Below is a small trained network, with its code and all its weights. Each question gives an input and a target symbol and asks what happens when units are switched off, that is, made to give their printed mean instead of their output.

import numpy as np


def w(rows, s, z=0):
    codes = np.array(rows[::2]) - 128.0
    scale = np.full(codes.shape[1], s)
    scale[-1] = z or s
    return codes * scale


def norm(h):
    return h / np.sqrt((h * h).mean(-1, keepdims=True) + 1e-5)


def softmax(a):
    e = np.exp(a - a.max(-1, keepdims=True))
    return e / e.sum(-1, keepdims=True)


def log_softmax(a):
    a = a - a.max(-1, keepdims=True)
    return a - np.log(np.exp(a).sum(-1, keepdims=True))


def net(x, mask):
    ids = ['ΛΠΣΨΩαβζη'.index(c) for c in x.split()]
    T = len(ids)
    res = E[ids] + P[:T]
    u = 0
    for l in range(3):
        r = norm(res)
        for j in range(2):
            rows = slice(3 * j, 3 * j + 3)
            q, k, v = (r @ M[l][rows].T for M in (Q, K, V))
            z = softmax(np.where(np.tri(T) > 0, q @ k.T / 3**0.5, -1e9)) @ v
            o = O[l][rows]
            res = res + np.where(mask[u + j], z, o[:, -1]) @ o[:, :-1]
        u += 2
    return log_softmax(norm(res)[-1] @ U[:, :-1].T + U[:, -1])


Q, K, V, O = {}, {}, {}, {}
E = w([
[127,199,7,161],'Λ',
[98,55,162,124],'Π',
[179,110,151,146],'Σ',
[93,146,72,109],'Ψ',
[205,22,134,110],'Ω',
[33,126,148,132],'α',
[151,67,110,153],'β',
[67,201,136,118],'ζ',
[94,157,192,177],'η',
],0.017)
P = w([
[86,155,104,126],'0',
[149,3,184,73],'1',
[197,102,164,17],'2',
[207,153,164,9],'3',
[205,187,170,18],'4',
[187,237,174,61],'5',
],0.0056)
Q[0] = w([
[92,134,118,114],'0.h0',
[51,109,113,96],'0.h0',
[103,73,170,192],'0.h0',
[72,177,167,186],'0.h1',
[208,87,178,117],'0.h1',
[37,217,132,254],'0.h1',
],0.012)
K[0] = w([
[145,45,133,99],'0.h0',
[66,97,158,47],'0.h0',
[166,151,99,159],'0.h0',
[78,176,159,238],'0.h1',
[185,66,251,127],'0.h1',
[173,218,129,205],'0.h1',
],0.013)
V[0] = w([
[67,178,117,63],'0.h0',
[1,142,65,202],'0.h0',
[135,87,181,139],'0.h0',
[129,90,130,36],'0.h1',
[9,207,87,64],'0.h1',
[47,56,129,26],'0.h1',
],0.0071)
O[0] = w([
[154,132,156,56,94],'0.h0',
[254,114,184,193,44],'0.h0',
[71,176,163,88,213],'0.h0',
[53,77,142,165,225],'0.h1',
[163,16,90,85,24],'0.h1',
[71,97,128,98,254],'0.h1',
],0.0064,0.003)
Q[1] = w([
[149,136,80,223],'1.h0',
[110,59,84,254],'1.h0',
[91,125,88,99],'1.h0',
[139,195,142,199],'1.h1',
[82,148,130,140],'1.h1',
[117,60,49,179],'1.h1',
],0.0083)
K[1] = w([
[68,123,128,76],'1.h0',
[66,160,254,94],'1.h0',
[116,155,141,186],'1.h0',
[179,88,112,73],'1.h1',
[104,104,229,43],'1.h1',
[214,147,122,71],'1.h1',
],0.009)
V[1] = w([
[163,107,120,29],'1.h0',
[172,137,81,105],'1.h0',
[154,138,51,225],'1.h0',
[59,119,90,95],'1.h1',
[221,112,205,182],'1.h1',
[254,134,92,93],'1.h1',
],0.0092)
O[1] = w([
[170,88,76,108,126],'1.h0',
[138,189,117,165,75],'1.h0',
[254,91,209,181,51],'1.h0',
[109,38,74,121,153],'1.h1',
[133,232,233,31,130],'1.h1',
[143,245,103,157,3],'1.h1',
],0.008,0.0054)
Q[2] = w([
[141,157,154,52],'2.h0',
[120,22,173,191],'2.h0',
[129,242,67,255],'2.h0',
[201,94,128,167],'2.h1',
[46,38,131,122],'2.h1',
[162,213,215,93],'2.h1',
],0.0081)
K[2] = w([
[254,132,220,147],'2.h0',
[93,89,81,171],'2.h0',
[41,125,141,13],'2.h0',
[80,69,150,239],'2.h1',
[161,161,192,197],'2.h1',
[158,70,53,203],'2.h1',
],0.0084)
V[2] = w([
[129,164,89,249],'2.h0',
[109,182,40,87],'2.h0',
[177,160,117,141],'2.h0',
[10,77,15,133],'2.h1',
[178,33,101,99],'2.h1',
[114,118,234,132],'2.h1',
],0.013)
O[2] = w([
[2,132,49,166,2],'2.h0',
[149,49,79,3,51],'2.h0',
[110,92,16,103,60],'2.h0',
[133,83,233,169,162],'2.h1',
[114,176,111,246,137],'2.h1',
[14,207,138,141,214],'2.h1',
],0.0088,0.0049)
U = w([
[150,188,40,133,132],'Λ',
[139,130,181,130,86],'Π',
[30,131,119,81,173],'Σ',
[200,169,23,175,252],'Ψ',
[114,79,120,172,99],'Ω',
[139,241,241,70,127],'α',
[61,255,102,208,23],'β',
[180,111,70,45,60],'ζ',
[99,237,151,73,208],'η',
],0.0075,0.0031)

Each question gives the input, a string of symbols that net reads in full, and the target symbol t.
The units are the heads (3 rows each of Q, K, V and O). Each row of codes is followed by its name. A weight is (code - 128) times the scale printed after its matrix; where a second scale follows, it is the last column's (O and U).
mask holds one flag per head, layer by layer. A switched-off head (its flag False) gives its mean, the last column of its rows in O, instead of its output. The means were averaged over made-up inputs and are rounded, as every weight is.
A unit's drop is (log p(t) with every unit on - log p(t) with that unit switched off) / (log p(t) with every unit on - log p(t) with every unit switched off).
The circuit of an input: a set's keep is (log p(t) with only the set's units on - log p(t) with every unit switched off) / (log p(t) with every unit on - log p(t) with every unit switched off). Starting from all 6 units, units are removed one at a time, each time the one whose removal leaves the highest keep (on an exact tie, the one counted first), for as long as the keep stays at least 0.8.
units of the circuit, in order: the units of the circuit, biggest drop first
most important unit: the unit with the biggest drop
heads that matter: for each layer, one digit per head in row order, 1 if its drop is at least 0.15 and else 0, layers parted by /
drop of u: that unit's drop, to one decimal
input Ω ζ Ψ, target Ω: units of the circuit, in order => 1.h1; 2.h1
input β Π Ω η ζ, target β: heads that matter => 00 / 10 / 11
input Σ Λ η η Λ, target Ψ: heads that matter => 01 / 10 / 01
input ζ Σ ζ Ψ η, target ζ: most important unit => 1.h1
input Ψ η Λ Ω Λ, target Ψ: heads that matter => 01 / 00 / 01
input β Ψ Π, target β: units of the circuit, in order => 1.h0; 2.h1; 0.h0
input Σ η α Λ Ψ Ω, target Σ: heads that matter => 11 / 11 / 11
input Σ β Π Σ Σ ζ, target Σ: units of the circuit, in order => 0.h0; 1.h1
input η Ω Π Ω Ω, target η: heads that matter => 11 / 01 / 01
input Ω Π Ψ, target Ω: units of the circuit, in order => 1.h1; 0.h0; 2.h1
input η η β, target η: units of the circuit, in order => 1.h1; 2.h1; 0.h0
input β α Π η, target β: heads that matter => 10 / 10 / 11
input Ψ Π Ω, target Ψ: heads that matter => 10 / 11 / 11
input β ζ Ω Ω, target β: most important unit => 1.h0
input η Ω Ω Σ Ω, target η: drop of 1.h1 => 0.4
input Ω Ω Ω Σ Π Λ, target Ω: drop of 2.h1 => 0.5
input β Ψ β, target β: drop of 1.h0 => 0.6
